Below is a small trained network, with its code and all its weights. Each question gives an input and a target symbol and asks what happens when units are switched off, that is, made to give their printed mean instead of their output.

import numpy as np


def w(rows, s, z=0):
    codes = np.array(rows[::2]) - 128.0
    scale = np.full(codes.shape[1], s)
    scale[-1] = z or s
    return codes * scale


def f(y):
    return y / 2 * (1 + np.tanh(0.7978845608 * (y + 0.044715 * y**3)))


def softmax(a):
    e = np.exp(a - a.max(-1, keepdims=True))
    return e / e.sum(-1, keepdims=True)


def log_softmax(a):
    a = a - a.max(-1, keepdims=True)
    return a - np.log(np.exp(a).sum(-1, keepdims=True))


def net(x, mask):
    ids = ['αβδεζηθλμξπστφψ'.index(c) for c in x.split()]
    T = len(ids)
    res = E[ids] + P[:T]
    r = res
    for j in range(2):
        rows = slice(2 * j, 2 * j + 2)
        q, k, v = (r @ M[0][rows].T for M in (Q, K, V))
        z = softmax(np.where(np.tri(T) > 0, q @ k.T / 2**0.5, -1e9)) @ v
        o = O[0][rows]
        res = res + np.where(mask[j], z, o[:, -1]) @ o[:, :-1]
    y = f(res @ A[0][:, :-1].T + A[0][:, -1])
    res = res + np.where(mask[2:10], y, B[0][:, -1]) @ B[0][:, :-1]
    return log_softmax(res[-1] @ U[:, :-1].T + U[:, -1])


Q, K, V, O, A, B = {}, {}, {}, {}, {}, {}
E = w([
[177,132,117],'α',
[250,164,150],'β',
[165,4,132],'δ',
[135,62,122],'ε',
[127,108,147],'ζ',
[28,87,143],'η',
[209,142,148],'θ',
[128,195,149],'λ',
[131,29,128],'μ',
[204,204,143],'ξ',
[150,153,138],'π',
[147,111,131],'σ',
[144,121,117],'τ',
[137,187,71],'φ',
[129,96,118],'ψ',
],0.014)
P = w([
[149,169,113],'0',
[178,123,86],'1',
[148,135,206],'2',
[149,162,54],'3',
[129,98,149],'4',
[109,183,177],'5',
[141,106,2],'6',
[110,127,220],'7',
],0.013)
Q[0] = w([
[112,178,171],'head 1',
[170,174,2],'head 1',
[47,151,122],'head 2',
[148,219,233],'head 2',
],0.0098)
K[0] = w([
[78,78,136],'head 1',
[50,127,254],'head 1',
[192,216,171],'head 2',
[210,65,68],'head 2',
],0.011)
V[0] = w([
[204,60,81],'head 1',
[170,22,111],'head 1',
[167,135,143],'head 2',
[114,2,134],'head 2',
],0.0091)
O[0] = w([
[183,192,50,247],'head 1',
[165,108,9,97],'head 1',
[122,125,114,234],'head 2',
[62,120,90,3],'head 2',
],0.011,0.0019)
A[0] = w([
[149,96,117,192],'neuron 1',
[163,181,221,89],'neuron 2',
[188,64,149,254],'neuron 3',
[74,3,82,104],'neuron 4',
[31,38,147,94],'neuron 5',
[185,167,151,85],'neuron 6',
[165,121,139,61],'neuron 7',
[135,98,164,218],'neuron 8',
],0.013,0.0036)
B[0] = w([
[27,177,116,162],'neuron 1',
[89,101,96,255],'neuron 2',
[68,222,160,223],'neuron 3',
[210,167,102,168],'neuron 4',
[157,102,91,140],'neuron 5',
[119,86,183,201],'neuron 6',
[178,113,229,138],'neuron 7',
[3,184,163,174],'neuron 8',
],0.0064,0.0073)
U = w([
[161,127,141,253],'α',
[169,106,157,44],'β',
[66,136,67,32],'δ',
[138,106,115,144],'ε',
[114,76,128,96],'ζ',
[82,65,126,133],'η',
[158,109,148,36],'θ',
[9,188,136,153],'λ',
[133,94,97,193],'μ',
[151,97,172,113],'ξ',
[112,94,141,81],'π',
[127,104,129,113],'σ',
[129,118,133,70],'τ',
[115,78,136,93],'φ',
[102,103,115,66],'ψ',
],0.013,0.0047)

Each question gives the input, a string of symbols that net reads in full, and the target symbol t.
The units are the heads (2 rows each of Q, K, V and O) and the neurons (one row each of A and B). Each row of codes is followed by its name. A weight is (code - 128) times the scale printed after its matrix; where a second scale follows, it is the last column's (O, A, B and U).
mask holds one flag per unit, heads first, then neurons. A switched-off unit (its flag False) gives its mean, the last column of its rows in O or B, instead of its output. The means were averaged over made-up inputs and are rounded, as every weight is.
A unit's drop is (log p(t) with every unit on - log p(t) with that unit switched off) / (log p(t) with every unit on - log p(t) with every unit switched off).
The circuit of an input: a set's keep is (log p(t) with only the set's units on - log p(t) with every unit switched off) / (log p(t) with every unit on - log p(t) with every unit switched off). Starting from all 10 units, units are removed one at a time, each time the one whose removal leaves the highest keep (on an exact tie, the one counted first), for as long as the keep stays at least 0.8.
circuit, biggest first: the units of the circuit, biggest drop first
top k neurons: the k neurons with the biggest drops, biggest first
heads that matter: for each layer, one digit per head in row order, 1 if its drop is at least 0.15 and else 0, layers parted by /
drop when u is switched off: that unit's drop, to one decimal
input α δ λ, target δ: circuit, biggest first : [head 2; head 1]
input λ η λ τ, target λ: circuit, biggest first : [head 1]
input λ ε λ λ α, target λ: top 2 neurons : [neuron 3; neuron 8]
input ξ λ μ, target λ: circuit, biggest first : [neuron 8; neuron 3]
input δ δ φ, target δ: circuit, biggest first : [head 2; head 1]
input π λ ξ λ φ λ α, target λ: circuit, biggest first : [head 1; neuron 8]
input ε λ π π ζ λ ξ, target λ: heads that matter : 10
input α λ ξ θ α λ λ δ, target λ: circuit, biggest first : [neuron 3; neuron 8]
input α λ ζ α ξ λ θ, target λ: circuit, biggest first : [head 1; neuron 3; neuron 8]
input ζ δ ξ λ η λ σ, target λ: heads that matter : 11
input ψ λ λ λ ψ, target λ: circuit, biggest first : [neuron 8; neuron 3; head 1]
input λ λ λ ψ α λ λ μ, target λ: heads that matter : 00
input ξ τ λ ε, target λ: heads that matter : 11
input λ μ λ ζ θ λ ε, target λ: circuit, biggest first : [head 1; neuron 8]
input α λ λ β, target λ: heads that matter : 10
input φ α α λ σ, target λ: top 3 neurons : [neuron 3; neuron 8; neuron 4]
input α λ ψ, target λ: drop when neuron 8 is switched off : 0.4
input λ α σ λ λ ξ δ λ, target δ: drop when neuron 8 is switched off : 0.0
input π π α λ λ δ, target λ: drop when neuron 3 is switched off : 0.4
